Below are the code and all the weights of a small trained network. Each question names an input and a class and asks about switching units off, where a switched-off unit gives its printed mean instead of its output.

import numpy as np


def w(rows, s, z=0):
    codes = np.array(rows[::2]) - 128.0
    scale = np.full(codes.shape[1], s)
    scale[-1] = z or s
    return codes * scale


def f(y):
    return y / 2 * (1 + np.tanh(0.7978845608 * (y + 0.044715 * y**3)))


def log_softmax(a):
    a = a - a.max(-1, keepdims=True)
    return a - np.log(np.exp(a).sum(-1, keepdims=True))


def net(x, mask):
    res = np.array(x, float).reshape(1, 8) / 4 @ E
    y = f(res @ A[0][:, :-1].T + A[0][:, -1])
    res = res + np.where(mask, y, B[0][:, -1]) @ B[0][:, :-1]
    return log_softmax(res[-1] @ U[:, :-1].T + U[:, -1])


A, B = {}, {}
E = w([
[98,214,199,144,124,95,25,153,32,20],'x0',
[125,133,139,133,137,127,132,126,128,137],'x1',
[192,109,220,18,104,126,135,249,50,182],'x2',
[126,134,117,127,131,121,123,133,128,133],'x3',
[122,129,132,138,139,122,132,128,113,142],'x4',
[220,188,165,179,11,35,133,112,111,202],'x5',
[126,130,130,132,135,129,127,127,121,138],'x6',
[131,139,125,123,126,140,130,122,123,131],'x7',
],0.012)
A[0] = w([
[86,149,93,198,167,166,91,100,160,79,146],'n1',
[122,116,82,139,155,158,140,90,181,186,203],'n2',
[177,102,99,163,75,68,143,72,157,178,147],'n3',
[186,182,116,202,69,107,119,80,144,144,145],'n4',
[162,116,154,84,131,111,129,153,104,165,143],'n5',
[109,209,180,158,118,106,30,147,67,28,176],'n6',
[125,151,108,200,80,99,119,86,123,101,89],'n7',
[109,98,151,74,161,150,120,164,105,88,88],'n8',
[146,47,91,91,186,161,174,108,166,174,254],'n9',
[151,95,142,81,144,158,180,154,158,163,149],'n10',
[152,187,195,101,157,104,32,136,74,25,102],'n11',
[201,149,185,91,10,80,123,201,94,200,46],'n12',
[130,133,150,30,169,172,127,203,96,139,134],'n13',
[161,204,152,192,68,89,104,85,106,105,80],'n14',
[145,98,86,155,93,141,165,80,205,207,234],'n15',
[116,188,172,123,159,132,49,190,74,54,85],'n16',
[136,88,159,58,144,156,105,209,114,142,145],'n17',
[47,76,94,144,170,155,109,95,101,77,154],'n18',
],0.012,0.0069)
B[0] = w([
[53,169,130,65,191,128,75,84,103,87,213],'n1',
[114,132,105,178,136,148,189,163,182,101,207],'n2',
[176,178,158,198,84,131,202,183,124,109,206],'n3',
[163,132,145,159,71,56,154,139,85,188,210],'n4',
[130,103,134,100,141,165,145,147,153,92,180],'n5',
[110,173,210,124,91,104,107,71,30,135,253],'n6',
[188,75,141,156,68,70,66,110,80,197,183],'n7',
[163,136,117,196,101,185,172,167,81,118,172],'n8',
[144,73,86,91,174,167,160,155,176,89,238],'n9',
[164,86,135,127,173,136,101,150,137,148,189],'n10',
[95,179,186,127,80,149,138,138,33,137,230],'n11',
[59,196,71,103,213,170,142,24,214,10,250],'n12',
[205,97,127,200,119,187,174,194,89,145,205],'n13',
[126,81,96,90,104,90,50,73,87,182,208],'n14',
[172,166,125,201,72,117,238,150,172,118,238],'n15',
[124,198,198,134,96,162,140,144,60,116,214],'n16',
[156,87,189,127,127,174,170,185,104,152,201],'n17',
[92,192,145,137,150,180,169,82,134,89,207],'n18',
],0.011,0.024)
U = w([
[80,131,36,138,202,144,163,46,244,59,249],'0',
[196,156,171,197,27,119,170,201,88,183,154],'1',
[25,176,143,72,175,134,58,25,96,35,114],'2',
[153,71,133,124,60,24,15,70,64,231,3],'3',
[193,2,126,98,170,157,126,242,138,200,83],'4',
],0.0096,0.0047)

Each question gives the input, the list of numbers given to net, and the class t.
The units are the neurons (one row each of A and B). Each row of codes is followed by its name. A weight is (code - 128) times the scale printed after its matrix; where a second scale follows, it is the last column's (A, B and U).
mask holds one flag per neuron, in row order. A switched-off neuron (its flag False) gives its mean, the last column of its row in B, instead of its output. The means were averaged over made-up inputs and are rounded, as every weight is.
A unit's drop is (log p(t) with every unit on - log p(t) with that unit switched off) / (log p(t) with every unit on - log p(t) with every unit switched off).
The circuit of an input: a set's keep is (log p(t) with only the set's units on - log p(t) with every unit switched off) / (log p(t) with every unit on - log p(t) with every unit switched off). Starting from the 12 units with the biggest drops (on a tie, the unit counted first), units are removed one at a time, each time the one whose removal leaves the highest keep (on an exact tie, the one counted first), for as long as the keep stays at least 0.8.
units of the circuit, in order: the units of the circuit, biggest drop first
k most important neurons: the k neurons with the biggest drops, biggest first
drop of u: that unit's drop, to one decimal
input [8,6,8,5,-1,6,0,5], class 2: units of the circuit, in order	(n12)
input [6,8,-7,2,1,1,6,3], class 3: 2 most important neurons	(n12; n7)
input [1,0,-5,8,-6,5,4,6], class 3: units of the circuit, in order	(n14; n7)
input [8,-3,-4,0,-2,1,-3,-5], class 3: 2 most important neurons	(n12; n7)
input [-6,6,7,1,3,0,-3,-5], class 4: 2 most important neurons	(n17; n13)
input [-7,7,-2,1,-7,0,-4,2], class 0: 3 most important neurons	(n9; n11; n6)
input [5,6,0,8,1,-3,5,-7], class 2: 3 most important neurons	(n15; n3; n4)
input [7,-3,0,2,-4,8,-5,2], class 3: 2 most important neurons	(n14; n4)
input [-4,6,1,5,-1,-2,-5,-6], class 4: drop of n12	0.9
input [7,5,-1,1,-4,1,3,4], class 3: drop of n12	0.5
input [-6,-1,3,-8,1,0,-5,-6], class 4: drop of n10	0.1
input [-8,-5,4,6,-1,-5,1,-8], class 4: drop of n18	0.0
